Below are the code and all the weights of a small trained network. Each question names an input and a class and asks about switching units off, where a switched-off unit gives its printed mean instead of its output.

import numpy as np


def w(rows, s, z=0):
    codes = np.array(rows[::2]) - 128.0
    scale = np.full(codes.shape[1], s)
    scale[-1] = z or s
    return codes * scale


def norm(h):
    return h / np.sqrt((h * h).mean(-1, keepdims=True) + 1e-5)


def f(y):
    return y / 2 * (1 + np.tanh(0.7978845608 * (y + 0.044715 * y**3)))


def log_softmax(a):
    a = a - a.max(-1, keepdims=True)
    return a - np.log(np.exp(a).sum(-1, keepdims=True))


def net(x, mask):
    res = np.array(x, float).reshape(1, 2) / 4 @ E
    u = 0
    for l in range(2):
        y = f(norm(res) @ A[l][:, :-1].T + A[l][:, -1])
        res = res + np.where(mask[u : u + 7], y, B[l][:, -1]) @ B[l][:, :-1]
        u += 7
    return log_softmax(norm(res)[-1] @ U[:, :-1].T + U[:, -1])


A, B = {}, {}
E = w([
[96,86,245],'x0',
[112,4,211],'x1',
],0.0023)
A[0] = w([
[219,95,91,127],'0.n1',
[127,191,119,162],'0.n2',
[77,90,253,114],'0.n3',
[113,215,93,254],'0.n4',
[189,130,125,102],'0.n5',
[175,130,96,138],'0.n6',
[71,73,194,103],'0.n7',
],0.0046,0.002)
B[0] = w([
[68,150,135,146],'0.n1',
[110,160,131,171],'0.n2',
[244,130,103,228],'0.n3',
[88,255,31,254],'0.n4',
[76,113,127,120],'0.n5',
[58,147,114,146],'0.n6',
[223,114,150,176],'0.n7',
],0.0042,0.0023)
A[1] = w([
[162,153,117,253],'1.n1',
[106,79,89,74],'1.n2',
[59,97,112,110],'1.n3',
[156,254,70,187],'1.n4',
[114,173,22,127],'1.n5',
[133,98,106,104],'1.n6',
[116,64,78,75],'1.n7',
],0.0091,0.0032)
B[1] = w([
[29,99,97,178],'1.n1',
[130,218,149,123],'1.n2',
[211,228,174,129],'1.n3',
[1,133,110,254],'1.n4',
[129,20,157,214],'1.n5',
[108,176,106,126],'1.n6',
[106,209,146,126],'1.n7',
],0.0046,0.0079)
U = w([
[9,136,90,192],'0',
[166,231,176,116],'1',
[235,44,163,204],'2',
[162,141,103,1],'3',
],0.015,0.007)

Each question gives the input, the list of numbers given to net, and the class t.
The units are the neurons (one row each of A and B). Each row of codes is followed by its name. A weight is (code - 128) times the scale printed after its matrix; where a second scale follows, it is the last column's (A, B and U).
mask holds one flag per neuron, layer by layer. A switched-off neuron (its flag False) gives its mean, the last column of its row in B, instead of its output. The means were averaged over made-up inputs and are rounded, as every weight is.
A unit's drop is (log p(t) with every unit on - log p(t) with that unit switched off) / (log p(t) with every unit on - log p(t) with every unit switched off).
The circuit of an input: a set's keep is (log p(t) with only the set's units on - log p(t) with every unit switched off) / (log p(t) with every unit on - log p(t) with every unit switched off). Starting from the 12 units with the biggest drops (on a tie, the unit counted first), units are removed one at a time, each time the one whose removal leaves the highest keep (on an exact tie, the one counted first), for as long as the keep stays at least 0.8.
circuit, biggest first: the units of the circuit, biggest drop first
top k neurons: the k neurons with the biggest drops, biggest first
k most important neurons of layer l: the k neurons of layer l with the biggest drops, biggest first
drop when u is switched off: that unit's drop, to one decimal
input [8,-2], class 2: circuit, biggest first => [1.n4]
input [4,-1], class 2: circuit, biggest first => [0.n4; 1.n4]
input [-7,8], class 1: 2 most important neurons of layer 1 => [1.n5; 1.n7]
input [-6,7], class 1: top 3 neurons => [1.n5; 1.n7; 1.n4]
input [-7,6], class 1: top 2 neurons => [0.n4; 1.n4]
input [-8,7], class 1: 2 most important neurons of layer 1 => [1.n4; 1.n3]
input [-8,6], class 1: top 4 neurons => [0.n4; 1.n3; 1.n4; 0.n3]
input [-4,4], class 1: top 2 neurons => [0.n4; 1.n4]
input [-3,2], class 1: 3 most important neurons of layer 1 => [1.n3; 1.n4; 1.n1]
input [0,2], class 2: drop when 0.n4 is switched off => 0.5
input [3,8], class 2: drop when 1.n6 is switched off => 0.0
input [3,6], class 2: drop when 1.n4 is switched off => 0.1
